Below are the code and all the weights of a small trained network. Each question names an input and a class and asks about switching units off, where a switched-off unit gives its printed mean instead of its output.

import numpy as np


def w(rows, s, z=0):
    codes = np.array(rows[::2]) - 128.0
    scale = np.full(codes.shape[1], s)
    scale[-1] = z or s
    return codes * scale


def f(y):
    return y / 2 * (1 + np.tanh(0.7978845608 * (y + 0.044715 * y**3)))


def log_softmax(a):
    a = a - a.max(-1, keepdims=True)
    return a - np.log(np.exp(a).sum(-1, keepdims=True))


def net(x, mask):
    res = np.array(x, float).reshape(1, 7) / 4 @ E
    y = f(res @ A[0][:, :-1].T + A[0][:, -1])
    res = res + np.where(mask, y, B[0][:, -1]) @ B[0][:, :-1]
    return log_softmax(res[-1] @ U[:, :-1].T + U[:, -1])


A, B = {}, {}
E = w([
[79,127,122,147,220,239],'x0',
[129,129,128,126,130,128],'x1',
[167,191,127,56,87,204],'x2',
[153,89,104,254,27,200],'x3',
[234,87,29,123,183,119],'x4',
[31,53,28,64,77,120],'x5',
[108,215,73,151,128,116],'x6',
],0.0052)
A[0] = w([
[55,153,190,149,97,122,41],'N1',
[120,157,139,86,165,95,40],'N2',
[94,99,84,78,93,145,68],'N3',
[115,142,147,82,163,93,11],'N4',
[144,78,162,134,111,147,207],'N5',
[104,117,112,119,116,128,10],'N6',
[164,125,138,126,71,73,71],'N7',
[162,48,177,89,129,149,122],'N8',
[142,134,96,219,56,166,3],'N9',
[152,62,197,71,150,131,133],'N10',
[163,181,160,149,151,119,203],'N11',
[63,181,166,127,111,110,126],'N12',
[86,103,135,207,178,50,88],'N13',
[169,189,130,50,80,194,84],'N14',
[190,151,35,135,177,106,73],'N15',
[126,108,170,123,122,132,124],'N16',
[170,145,167,151,156,123,86],'N17',
[94,251,51,163,140,91,165],'N18',
[185,95,91,124,159,122,31],'N19',
[70,122,69,107,121,115,135],'N20',
[156,148,137,102,80,58,97],'N21',
[108,177,112,87,177,83,106],'N22',
[164,156,174,154,148,133,17],'N23',
[166,156,165,151,144,126,27],'N24',
[91,126,126,139,198,196,84],'N25',
[117,144,132,75,173,99,18],'N26',
],0.014,0.0056)
B[0] = w([
[228,126,66,45,103,130,179],'N1',
[137,103,64,184,137,156,161],'N2',
[65,96,116,119,100,55,182],'N3',
[138,93,64,176,137,165,152],'N4',
[122,136,166,158,104,170,205],'N5',
[128,115,65,132,136,93,110],'N6',
[64,194,94,105,175,142,179],'N7',
[167,180,144,153,75,96,182],'N8',
[113,73,85,177,142,230,202],'N9',
[125,146,183,192,77,159,198],'N10',
[45,81,176,86,96,116,238],'N11',
[182,121,144,64,92,171,209],'N12',
[174,93,156,147,252,68,200],'N13',
[195,80,155,151,254,65,219],'N14',
[208,133,135,45,90,158,211],'N15',
[152,139,134,131,102,121,141],'N16',
[73,105,100,113,85,76,168],'N17',
[146,199,197,220,49,96,254],'N18',
[181,122,104,59,105,141,158],'N19',
[64,86,175,95,104,95,213],'N20',
[66,201,128,96,169,163,204],'N21',
[109,87,116,156,128,208,209],'N22',
[93,110,64,121,109,66,148],'N23',
[100,98,74,120,113,72,145],'N24',
[55,233,102,85,180,138,200],'N25',
[119,98,75,171,132,184,159],'N26',
],0.031,0.0057)
U = w([
[116,71,83,167,138,197,118],'0',
[57,60,126,73,93,36,109],'1',
[214,134,118,14,106,135,89],'2',
[67,249,113,82,210,134,107],'3',
[154,165,185,177,94,99,140],'4',
[175,79,167,129,254,61,98],'5',
[115,117,183,101,135,131,250],'6',
[179,208,24,203,103,20,108],'7',
],0.0073,0.015)

Each question gives the input, the list of numbers given to net, and the class t.
The units are the neurons (one row each of A and B). Each row of codes is followed by its name. A weight is (code - 128) times the scale printed after its matrix; where a second scale follows, it is the last column's (A, B and U).
mask holds one flag per neuron, in row order. A switched-off neuron (its flag False) gives its mean, the last column of its row in B, instead of its output. The means were averaged over made-up inputs and are rounded, as every weight is.
A unit's drop is (log p(t) with every unit on - log p(t) with that unit switched off) / (log p(t) with every unit on - log p(t) with every unit switched off).
The circuit of an input: a set's keep is (log p(t) with only the set's units on - log p(t) with every unit switched off) / (log p(t) with every unit on - log p(t) with every unit switched off). Starting from the 12 units with the biggest drops (on a tie, the unit counted first), units are removed one at a time, each time the one whose removal leaves the highest keep (on an exact tie, the one counted first), for as long as the keep stays at least 0.8.
units of the circuit, in order: the units of the circuit, biggest drop first
top k neurons: the k neurons with the biggest drops, biggest first
drop of u: that unit's drop, to one decimal
input [1,7,-8,0,6,5,0], class 5: units of the circuit, in order	N13
input [6,-4,3,2,-3,5,-3], class 3: top 2 neurons	N25; N11
input [-7,-2,8,8,4,-8,5], class 0: top 2 neurons	N9; N20
input [3,4,3,-2,-5,-4,-8], class 4: top 2 neurons	N10; N8
input [1,-4,-1,-7,5,7,0], class 0: top 3 neurons	N22; N26; N11
input [-7,0,-7,-6,1,5,7], class 3: top 3 neurons	N21; N7; N14
input [7,-7,-6,-6,5,2,-6], class 3: top 3 neurons	N25; N18; N14
input [1,8,-8,-2,8,-4,4], class 2: top 2 neurons	N15; N19
input [-1,2,0,1,-7,8,2], class 1: top 2 neurons	N3; N20
input [7,-6,3,-4,4,-6,3], class 3: top 2 neurons	N25; N20
input [2,5,-2,0,-6,-6,1], class 1: units of the circuit, in order	N11; N23
input [-5,2,4,2,0,6,7], class 4: top 3 neurons	N18; N11; N17
input [6,1,-6,-7,-8,-3,-5], class 2: top 2 neurons	N1; N12
input [-1,1,8,-4,-8,3,3], class 2: units of the circuit, in order	N1
input [-2,4,6,-5,-1,-1,-6], class 4: top 3 neurons	N10; N8; N13
input [-8,7,6,-6,0,-8,1], class 1: top 3 neurons	N11; N17; N24
input [-3,-4,7,-7,3,-4,7], class 0: top 3 neurons	N22; N2; N26
input [3,3,-6,2,8,8,6], class 1: top 2 neurons	N20; N3
input [-2,-2,7,-3,7,8,5], class 1: drop of N12	0.1
input [-5,5,-5,-6,4,-5,0], class 0: drop of N25	0.1
input [-2,-3,-3,2,-1,-1,6], class 4: units of the circuit, in order	N18
input [7,3,-1,-4,-4,1,-3], class 3: drop of N9	0.0
input [7,-6,1,2,-3,6,-8], class 4: drop of N16	0.1
